(in the rows, 128 means zero)
Here are made-up elements, facts about them, and rows of numbers that follow some of those facts. Name the element behind each unnamed row.

Named rows:
skuvem: [141 166  47 145  92 140 101 127 141  64  79 118 133 101 112 171 148 132
 185 113 163  96 119 119  86 147 101 125 107 141 104 161 171]
roflu: [147 165  40 126  92 141 118 126 133  90  60 120 138  96 117 145 148 133
 189 107 168  98 115 129  89 144 108 126 107 138 114 158 171]
sumar: [133 164  24 134  93 140  92 127 134  59  69 118 149  93 123 157 147 110
 178 106 158  96  94 137  88 135 108 132 109 151 104 162 164]
sabrir: [174 121  62 141 117 151 117 130 179  92 107 121 148 159  85 143 191  93
 177 131 153 112 134 117 113 119 129 102 142 127 107 120 130]
biplu: [166 122  55 159 118 149  92 127 171 108 103 119 130 149  85 144 189  88
 171 118 149 138 128 134 115 143 123  98 158 145 106 136 132]
kofun: [135 113  68 127 129 175  99 115 176 103  88 163 142 149 108 122 178 104
 164 108 147 139 114 133 126 149  90  92 159 154 122 138 126]
dibrana: [171 118  62 139 119 140  98 126 170 108 101 124 130 157  84 145 188  90
 173 107 164 136 131 124 110 126 126 100 154 142 112 123 130]
kunas: [164 114  33 154 108 136  89 127 172  92 104 125 135 135  92 130 185  87
 171 106 152 135 116 137 115 116 128 127 160 153 103 137 126]
gipu: [133 164  22 119  92 172 125 126 134  74  63 117 153 104 105 169 150 131
 193 100 166  96  95 144  97 144 118 131 107 137 103 161 169]
drutafir: [178 114  44 138 123 134 101 130 146  85  90 134 151 130  96 115 190  88
 184 123 151 135 115 136 102 113 130 131 155 148 112 119 126]
keklokla: [168 113  62 158 118 164  94 129 170  99 103 125 133 153  84 140 189  89
 168 135 140 130 130 140 101 141 120 125 156 147 113 126 129]
tuzim: [162 112  41 153 117 174 115 130 174 101 102 122 155 156  83 135 191  90
 167 142 139 110 132 142 111 137 127 120 143 129 115 124 127]
trestefes: [161 113  26 130 120 150 102 130 173  85 103 123 162 150  88 124 190  87
 170 118 149 112 112 134 115 114 130 127 154 136 107 128 125]
davekli: [128 165  41 120  95 176 104 111 138  81  60 159 149  95 129 154 147 134
 164 102 151 101  94 135 122 159  89  95 113 155 119 163 169]
nifam: [146 164  24 121  92 158 120 124 133  73  59 120 138  94 113 144 149 133
 201 101 166  98  95 144  87 141 116 132 106 148 103 160 170]
plimik: [132 165  23 149  92 139  90 125 135  65  73 119 139  92 127 164 147 108
 177 102 159  97  95 140  98 137 108 132 118 154 103 163 166]
fubru: [179 119  68 134 123 137 112 129 151 107  89 128 134 156  86 118 189  97
 182 115 162 137 133 125 105 120 129 109 142 137 120 117 131]

How the elements are related:
κ: is directly part of; Π: is of sort; ζ: belongs to class
κ tostis <- kunas biplu stetis gruvik borem plimik kalim
κ stagros <- bobrar gregros namo
κ penak <- muge trubrol vafin pugrova bodom pupo
κ gropabrel <- storol klagras plura latil zugel nivadek
κ brafla <- fligoflum zafe kofun gretanu vedrobem gragrin geba
κ deklal <- zupar tudri griflo verus fubru nubeni grabaska
κ todriklu <- skodrim duriro tuplugras nabu gropabrel deklal drutafir penak
κ lugor <- sumar flitro flupler leplik pilik
κ sogon <- muvul skifar skeklis zuster skapluvas ravo
κ skubrar <- tuzim skage vaklas noflir grabra stobrom
κ kofun <- dibrana bamak
κ vedrobem <- nuskam deklanar nini mostil mebri
κ davekli <- popak totra pufas steflam
κ fivun <- lupi dufu stuzor tiples mosas mitrul ziflo
κ pupo <- skobra nimun staflibo gaseske pepan
κ mitrul <- klepla skator flugok siten bigrel stati
κ noflir <- stuza vustok pluplak dupiru runik flidodul stibruk
κ pilik <- brobe skuvem suvofin tozak liplaklal kliflon
κ skodrim <- sogon datro nunodam lodona flote kloskam drokon stolus
κ ragik <- bruvegrok tostis dradal subran budel
κ stuzor <- brodul girol
κ vaklas <- sapla bilin feflotres plufel zovin
κ nabu <- plitrek bustor maba zelor nifam roflu
κ stibruk <- graklin tipovur dalon gogem skekler
κ budel <- plobrun rogol vebro
κ ziflo <- drudu lusakis zavom flegrek
κ bodom <- skadrel mozes fomeskos posem
κ stobrom <- sabrir trestefes gipu tuklam desil
κ bobrar <- sagrulo gumem
κ namo <- plikel davekli keklokla
κ muge <- stastuk
Π 991 <- kunas bobrar muge storol fligoflum zupar tudri klagras muvul tuzim dibrana nuskam lupi skobra zafe klepla gregros stuza dufu brobe biplu sogon trubrol verus namo skifar stagros vustok datro suvofin tostis brodul fubru flitro stuzor bamak kofun plitrek graklin tiples pugrova lodona plobrun drudu gretanu kloskam lugor tozak skator nimun gragrin skadrel sabrir staflibo plura sagrulo tipovur rogol brafla mosas flugok lusakis leplik vebro pluplak bilin trestefes drokon mitrul ragik nubeni girol deklanar siten skeklis plikel liplaklal gruvik dalon nabu zavom gogem gropabrel borem maba tuklam deklal mozes stati drutafir pupo pepan keklokla posem stastuk noflir stolus runik desil nini stobrom flidodul pufas dradal skapluvas steflam plufel penak zovin kliflon subran kalim fivun
Π 592 <- skodrim griflo sumar popak skuvem skage stetis vafin bruvegrok skubrar sapla nunodam duriro flupler flote vedrobem tuplugras gipu gumem bustor davekli totra pilik bigrel dupiru plimik bodom vaklas ziflo gaseske flegrek grabaska fomeskos zelor latil zuster grabra skekler nifam roflu stibruk feflotres zugel nivadek ravo geba mostil mebri budel todriklu
ζ 67 <- kunas tudri griflo sumar skobra stuza dufu brobe vafin gretanu tipovur rogol trestefes plikel plimik mozes stati drutafir mostil
ζ 918 <- storol nuskam popak stetis verus suvofin duriro lodona lusakis gipu gumem skeklis borem grabaska fomeskos posem skekler nifam flidodul nivadek
ζ 870 <- fligoflum zupar biplu skifar brodul bamak sapla plitrek drudu flote skadrel plura flugok bilin liplaklal bustor gogem gaseske pepan latil stolus grabra desil dradal mebri
ζ 368 <- klagras tuzim klepla trubrol vustok tiples plobrun gragrin staflibo tuplugras drokon totra zavom flegrek keklokla stastuk nini skapluvas steflam ravo
ζ 243 <- muvul lupi zafe gregros skuvem skage bruvegrok nunodam graklin flupler kloskam skator nimun sabrir sagrulo leplik vebro pluplak nubeni girol deklanar bigrel dupiru zelor zuster pufas zugel plufel geba kliflon subran kalim
ζ 644 <- dibrana datro fubru flitro pugrova tozak mosas siten gruvik dalon maba tuklam runik roflu feflotres zovin

Rows to name:
No name comes twice in this set of rows, the named rows included.
[135 165  28 129  92 164 129 130 147  66  80 117 159 115 113 169 151 132
 181 124 159  96 120 121 100 142 113 120 107 125 105 161 170] : dupiru
[134 165  32 155  92 167  96 127 135  74  69 119 136  95 104 168 149 130
 171 125 144  96 110 142  85 157  94 132 108 147 109 162 171] : totra
[129 165  50 117 124 175  95 111 135  58  58 154 152  97 117 163 147 134
 166 110 148  97  91 115  84 159  89  99 106 159 140 161 166] : ziflo
[127 165  40 132  93 176 100 105 141  87  60 159 139  94 129 156 146 135
 165 101 154 109  97 140 124 158  89  94 122 155 109 163 170] : budel
[133 165  28 151  92 156  98 125 134  83  65 117 139  95 110 169 149 127
 178 115 155  97 104 135  88 157  95 119 107 145 106 163 171] : mebri
[133 166  26 123  91 159 122 128 135  91  67 117 153 105 111 169 149 131
 177 106 168  96 113 129 101 147 110 114 107 129 111 162 170] : feflotres
[168 114  37 144 117 155  96 122 167 103 102 123 127 155  85 152 187  89
 186 100 161 137 117 143 116 124 129 122 159 153 101 134 131] : borem
[130 113  29 117 129 178 136 129 180 106  89 161 171 157 109 119 191 105
 163 126 142 113 118 137 128 140  96  92 141 124 129 133 126] : noflir
[132 114  67 152 122 174  92 107 179 108  97 164 130 140 119 130 172 100
 164 101 149 138 121 140 127 150  90  92 160 156 106 150 128] : tostis
[131 164  22 118  92 174 129 127 135  75  64 117 157 106 106 169 152 131
 192 100 164  95  96 145  99 143 120 131 106 134 102 162 170] : skekler

Now the same elements, written a new way:
Named rows:
ziflo: [ 65 104 145 166 210 135 195  63 127  79 180 119 118 171 129 119 144 201
 130  67 164 114 110  48 122 157 173 199 160  79 125 107 132 105  18 201
  97 134 118 145 132 156 102 123 111 151]
roflu: [ 41  94 134 178 128 155 155  47 131  88 190 159 159 157 165 125 123 178
 169  39 146 121 128 107 161 152 161 159 170  81 115  98 109 118  44 170
  90  84 117 182 130 187 127 104 120 127]
stastuk: [143 129 120 137 110 138  85 125 120 115  95 156 115  86 122 129 134  94
 163 155 117 128 127 194 126  77  46  92 126 144 165 150 114 139 166 129
 168 100  99 118 120 122 138 111 137 102]
kalim: [178 144  90 120 109 146 123 178 118 145 126  82 130 107 126 174 132 108
  93 177 100 133 131 172 104 129 144  89 119 121 142 148 134 128 187 103
 144 164 157  75 165 123 128 139 135 145]
tostis: [183 136  88 113 111 147 124 174 114 134 124  91 125 102 130 164 137  93
 106 158 122 146 134 157  98 125 135  87 117 124 154 130 131 142 191  93
 144 158 145  87 161 136 129 140 145 141]
klagras: [141 129 128 110 116 155  97 141 130 117  90 160 126  78 113 130 125 111
 148 153 113 138 120 175 112 106  72  75 124 155 158 143 115 145 176 126
 157 100 115 126 118 119 118 111 133 112]
mitrul: [166 131 151 104 170 125 145 160 123 117 100  94  90 103  95 120 153 137
 108 183 139 151 115 109 118 127 114 129 102 149 161 155 150 130 153 140
 168 163 116  88 119 109 113 144 109 124]
bodom: [ 40 110 121 208 134 142 146  36 123  87 189 172 137 166 164 117 128 154
 178  48 140  92 132 134 163 108 123 180 176  67 115 105 115 111  24 184
  95  87 101 153 139 173 143 108 128 126]
steflam: [165 147 148  59 156  32  76 131  97 119  44 105 115 108  92 137 104  65
  94 155 130 120 120 171  76 125 112 117 101 144 120 135 145 192 167  89
 140  95 128 142 110  99 148  97 155 158]
nuskam: [167 136 131 100 108 112 125 174 126 147 109 102 119 108 128 134 132  99
 108 158 135 151 132 132 114 127 136 109 105 138 135 139 145 150 178  96
 143 147 132  89 140 123 136 151 129 136]
drokon: [130 128 135  96 110 179  99 150 137 117  88 181 138  64 109 122 117 126
 146 150 107 146 111 169 117 120  84  54 126 169 153 141 113 152 184 126
 151  92 122 132 116 121 106 109 123 112]
gipu: [ 77 106 131 156 151 117 167  75 149 132 194 144 144 201 158 119 132 163
 145  48 158 104 146  50 128 148 166 205 168  92  85  73 101  88  26 152
  60 119 139 187 129 143 125 140 144 143]
nubeni: [133 145 137 123  93 152 105 153 132 141 107 146 130  95 117 123 120 124
 128 176  88 128 124 193 153 110 105  93 115 150 129 160 136 132 168 129
 153 122 131  96 132 110 133 126 108 111]
nimun: [134 147 128 156  87 131  90 134 122 137 115 139 115 104 129 124 129 103
 148 180  91 114 135 217 169  76  69 117 119 134 138 169 133 124 156 134
 168 120 111  85 135 115 158 128 118  98]
nini: [175 131 117  89 150 122 110 154 118 121  88 109 121  94 104 153 133 105
 112 159 129 141 118 144  76 126 107  90 116 144 159 133 123 151 178 111
 151 127 132 123 128 114 113 119 146 140]
muvul: [114 146 149 104  81 189 111 168 149 142 103 179 148  74 110 110 106 150
 126 171  75 143 114 184 158 133 122  61 117 170 123 159 132 138 178 130
 143 106 143 107 126 113 114 119  95 108]
vafin: [ 42 112 114 225 113 139 153  49 117 100 195 159 149 188 172 107 123 160
 172  39 144 102 136 109 197 125 159 177 155  75 109 116 132 108  30 168
  93 108 107 160 129 179 148 108 116 118]

Rows to name:
No name comes twice in this set of rows, the named rows included.
[ 43 111 129 179 144 157 159  56 131  90 184 171 149 161 152 117 120 174
 157  46 140 105 122 107 145 140 156 165 173  79 107  97 115 118  36 180
  83  93 121 160 137 168 119 109 123 138] : todriklu
[142 122 132 137  82 130  94 130 121 125 113 132 121  97 139 127 136  93
 161 153 121 147 142 187 164  98  79 104 114 141 152 149 125 139 173 111
 169 115 100 119 120 142 156 126 128  93] : pugrova
[183 138  80 137  88 137 131 183 107 143 132  76 134 121 140 157 134  95
 105 152 123 153 142 135 132 136 161  87  97 127 149 142 147 137 195  79
 146 182 146  92 152 144 136 140 136 133] : kunas
[180 138  88 133  90 134 129 178 109 144 126  80 132 124 138 148 133  97
 106 151 125 152 141 132 137 136 158  93  95 134 146 144 149 135 190  82
 145 178 142  96 145 139 138 139 130 131] : rogol
[163 152 140  96 111  42 100 153  96 143  77  85 122 136 115 116 105  72
  94 154 128 132 138 147 144 136 156 127  77 146 108 147 174 172 166  72
 141 142 132 123 111 112 163 117 129 140] : plikel
[ 30 110 137 168 134 185 162  65 141  89 183 195 161 146 149 108 111 190
 157  42 131 113 115 104 152 152 165 143 174  91 104  96 113 124  43 182
  78  82 128 167 135 171 111 104 112 137] : skodrim
[ 80 108  93 183 135 148 180  87 125 110 212 113 153 172 178 160 133 157
 129  39 160 120 134  79 110 155 203 159 174  47 116  90 121 119  58 149
  71 129 142 128 176 189 123 136 139 169] : stetis
[165 145 139  85 130  82 104 152 109 133  84 106 113 112 108 128 120  84
 101 163 124 133 130 157 110 122 123 119 103 144 125 136 148 160 166  97
 144 133 133 111 127 112 144 126 136 138] : stagros
[ 69  98 139 160 234 135 185  51 128  70 165 126 122 159 120 134 148 206
 138  66 172 112  99  46  92 155 153 182 167  83 142 107 117 107  21 209
 102 114 113 166 121 151  90 107 122 155] : flegrek
[184 119  92 112  99 140 122 170 115 133 130  73 132 101 141 174 141  96
 113 152 130 163 139 151 105 139 142  85 113 123 161 130 125 141 200  82
 150 157 141 107 154 153 134 139 145 135] : gruvik
[174 146  99 117 112 136 122 174 119 146 120  85 129 109 121 165 132 110
  95 179 101 133 131 170 109 128 139  95 113 126 140 148 135 128 182 106
 145 160 155  80 159 119 128 137 131 142] : vebro
[166 145 142  66 156  52  84 134 104 121  53 107 115 104  94 140 111  73
 102 156 129 124 119 166  77 123 106 111 104 145 129 135 139 180 167  96
 144 101 128 138 113 100 140 101 153 152] : keklokla
[165 133 145 100 157 124 138 158 123 123 100  96  97 104 101 124 146 127
 109 178 134 149 118 118 117 125 115 123 104 148 155 149 145 131 158 131
 162 157 122  93 122 110 117 143 116 126] : fivun
[ 68 113 114 184 149 123 177  72 115 103 187 117 151 196 157 125 122 173
 130  45 154 112 131  63 153 167 208 181 147  77 103 102 140 114  39 154
  78 137 134 165 132 169 127 112 121 152] : sumar
[117 135 155 101  64 184 117 173 153 144 108 189 145  72 130  98 112 128
 141 147 111 165 121 154 158 128 120  61 115 166 127 147 134 154 187 113
 140 101 125 101 125 132 121 137  99 104] : skeklis

The same elements again, as new rows of numbers:
Named rows:
nini: [101 134 159 119 152 132 140 129 127 140  93  96 148 113 111 115 157 115
 148  80 141 109 122 108 131 111 163 123 136 111 147 147 144 133 119 156
 170 130 117 137  82 134 133 116 151 139 127 162 167 106 131 129  97 131]
gumem: [185 129  85 109  93 120 108 120 126 148 188 157  93 124 202 113  97 137
 129 192 121 175 139 167 116 116  69 140 113 151  47 136  89 183 145  98
  81  48 120 158 175 100 171 194  62 120 151 132  92 190 120 106 169 155]
zavom: [ 92 139 131 114 158 137 119 151 142  99  91 102 146 125  94 120 170 113
 131 102 132  97 114 118 121 136 134 104 153 101 148 122 142  84 116 164
 169 141 139 122  97 130 119 117 168 110 160 152 148 115 131 121  93 133]
borem: [160 136 130 141 137  97 129 134 146 134  86 112 126 115 102 114 120 158
 164 110  89  83  97 185 148  72 111 164 169 110 194 133 144 177 135 152
 166 164 146 137 139 112 150 127 108 116 132 124  87 150  98 146  95  88]
duriro: [187 126  81 102 105 126 102 134 129 135 203 174  87 137 201 114 100 149
 126 206 117 178 123 157 110 127  97 143  83 174  70 128 103 174 140  81
  55  72 142 137 195 114 172 189  58 124 156  96  92 184 127  97 159 150]
stetis: [185 135  78 128  93 127  98 125 112 129 183 154  78 119 176 112 101 165
 138 198 106 168 132 192 108  80  49 153 111 138  62 127 114 186 121  95
  79  60 129 173 177 100 151 211  48 147 156 123  55 190 109 136 166 131]
nabu: [122 102 148 129 143 121 142 118 157 141 108 143 155 135  97 134 144 141
 122 121 100 108 108 100 133 137 182 131 127 159 181 131 129 128 123 127
 151 176 116  94 139 123 115  86 133 110 133  96 151 106 149 124 102 126]
trubrol: [100 127 148 126 160 135 130 137 132 108 110 126 143 127  93 127 167 141
 132 111 112 103 103 108 118 125 183 121 111 137 176 127 167 108  96 136
 147 171 137 111 124 143 111 106 143 138 145 112 147  95 145 130 101 123]
gipu: [181 140  94 122  86 107 118 110 118 122 204 160  90 121 216 128  90 125
 129 185 118 161 135 190 129 130  62 127  99 132  47 126 104 162 147  99
  70  64 141 161 196 109 170 183  68 126 144 132  82 179 112  90 196 158]
stobrom: [110 120 166 156 119  93 164  85 142 124 110 127 161 114 121 154 127 111
 127  89 101  83 121 146 159 142 137 108 145 102 153 128 130 111 135 151
 168 169 115 126 145 116 111  72 144 113 114 144 137  94 128 113 156 139]
grabra: [143 129 101 135  81 145 118 116  97 105 205 147  90 132 191 142  93 114
 103 178 155 179 169 149 124 155  71 106  88 120  36 120 108 125 133  86
  50  75 121 163 154 130 126 167  84 156 120 141  94 148 112 128 205 151]
totra: [123 131 108 109 105 162 110 114  95 136 191 144 104 116 178 117 137 129
 115 172 151 193 157 116  89 122 100 108  84 140  13 141 113 141 100  98
  90  31  93 172 127 119 125 196  89 167 155 160 129 147 147 120 174 175]
flidodul: [154 141 150 139 129  69 154 116 149 118 110 119 139 115 151 136 107 112
 156  92  99  68  99 189 176 127 122 136 152 102 180 128 138 146 163 159
 152 172 164 127 166 125 170  92 129  95 115 133 115 132  99  96 135 118]
stati: [105 159 123 135 129 131 138 157 149 102  64 114 132 125  78 123 161 112
 137  80 133 124 106 124 121 141 121 114 149 108 136 108 132  66 129 144
 176 138 139 102  99 134 117 125 191 112 176 142 154 111 131 124  87 130]
stibruk: [133 124 123 146  72 118 143  69 105 111 212 171 112 116 200 160 105 113
  99 176 118 163 156 161 122 157  74  90  83 120  17 121 105 115 122  93
  80  72 106 165 193 109 111 151  83 145 135 144  99 130 139  96 240 184]
dalon: [118 149 153 149 130 102 151 124 118 112 107 105 142 119 130 152 115 105
 136  92 130  81 128 148 159 147 137 119 147  97 161 124 151 115 140 152
 146 170 150 122 130 148 130  86 159 129  93 137 129 107 113 127 141 114]
grabaska: [188 126  81 102 105 125 102 133 128 133 201 171  84 135 201 113  99 147
 127 204 119 177 125 160 110 126  92 143  85 171  68 128 104 174 139  83
  57  70 144 140 191 115 173 191  60 125 156 100  92 185 126  97 160 150]

Rows to name:
No name comes twice in this set of rows, the named rows included.
[133 159  94 150  76 162 118 124  85 115 160 158  72 113 136 121 133 161
 133 161 133 213 140 149  79  91  69 135  73 131  23 115 130 125  85  72
  93  46 107 168 138 125 102 221  94 199 174 136  93 139 133 155 170 149] : plimik
[137 150  98 127  88 160 121 134 101 116 178 174  79 130 162 121 132 140
 122 167 146 221 133 116  84 138 111 125  47 168  29 115 120 114 104  60
  69  55 121 135 152 140 125 199 104 176 173 114 133 134 148 119 163 167] : griflo
[148 114  83 125  95 165  96 134 108 111 202 164  87 143 163 131 109 148
  92 207 142 189 157 125 101 148  93 118  79 156  59 116 112 132 115  68
  42  88 115 141 160 128 115 175  72 154 141 104  88 155 129 143 173 140] : gaseske
[124 102 156 115 148 120 145 121 155 157 109 135 155 137 116 122 138 126
 129 106 121 119 112  86 139 142 196 133 122 165 177 142 119 138 142 128
 147 163 117  93 123 131 137  84 138 107 120 108 175 108 147 111  95 133] : sogon
[130 132 140 120 153 124 131 151 131 136 106 116 138 139 119 126 123 124
 136 110 138 109 120 102 141 142 179 139 131 148 182 134 143 138 139 133
 130 167 146  96 112 155 145  98 150 126 101 106 152 119 129 129  90 108] : datro
[129 114 140 121 146 134 132 151 141 134 108 114 134 143 114 122 123 121
 130 104 147 117 125  99 150 147 174 135 125 139 190 135 135 134 146 127
 118 179 139 101 106 153 141  91 138 122 102 112 149 116 116 139  92 104] : stolus
[ 91 147 170 142 143 112 154 113 117  97 113 108 146 110 126 142 149 104
 144  76 126  86 115 141 146 134 150 102 120  88 150 129 166  96 116 157
 156 160 145 137 124 146 121  95 156 141 120 157 147  87 125 111 141 137] : vustok
[104 157 126 137 128 131 140 155 146 106  64 116 133 123  80 123 160 113
 138  80 131 124 106 124 122 138 126 118 147 109 139 110 133  71 127 143
 176 137 137 106 100 135 116 123 189 116 174 142 155 112 132 127  89 131] : dufu
[185 126  88 106  92 120 110 115 128 159 188 155  96 122 203 111  95 134
 128 189 124 177 142 163 118 114  72 141 116 153  41 140  84 190 148  98
  85  43 113 158 169  97 173 191  63 122 149 137  96 193 121 106 168 157] : popak
[ 93 139 128 113 159 138 117 155 144  95  89 101 146 126  91 119 172 111
 130 103 132  98 112 118 119 139 130 101 154  99 147 120 140  80 117 166
 169 138 140 120  97 130 119 119 172 105 164 153 147 119 131 122  89 133] : klepla
[111 158 149 145 124 127 155 137 129 132  68 111 131 115  90 119 148 122
 156  62 136 132 111 120 131 114 145 137 129 114 144 128 142 109 127 134
 175 135 127 120  92 142 126 125 171 146 143 146 162 100 128 137  96 126] : brobe
[110 117 113 119 139 124 119 140 178 114  83 118 160 134  82 130 158 114
 106 125 109  91 119 120 127 155 106  99 191 110 146 112 101  77 140 166
 183 146 117 102 118  99 107 100 167  62 173 139 133 136 137 120  95 135] : mitrul
[144 101 108 122  80 145 124  81 123 173 186 162 121 118 173 128 116 135
  97 185 128 193 167 114  99 125  91 116 115 158  10 145  72 162 123  92
 108  35  55 160 143  85 117 172  74 138 148 153 123 157 155 125 186 178] : davekli
[124 124 135 154 131 135 126 140 124 122  87  97 128 124  79 126 125 148
 136 102 126 101 131 142 143  96 119 142 157  97 185 127 149 141 120 139
 144 172 123 140  96 133 109 114 124 144 109 134  99 121  99 183 105  82] : biplu

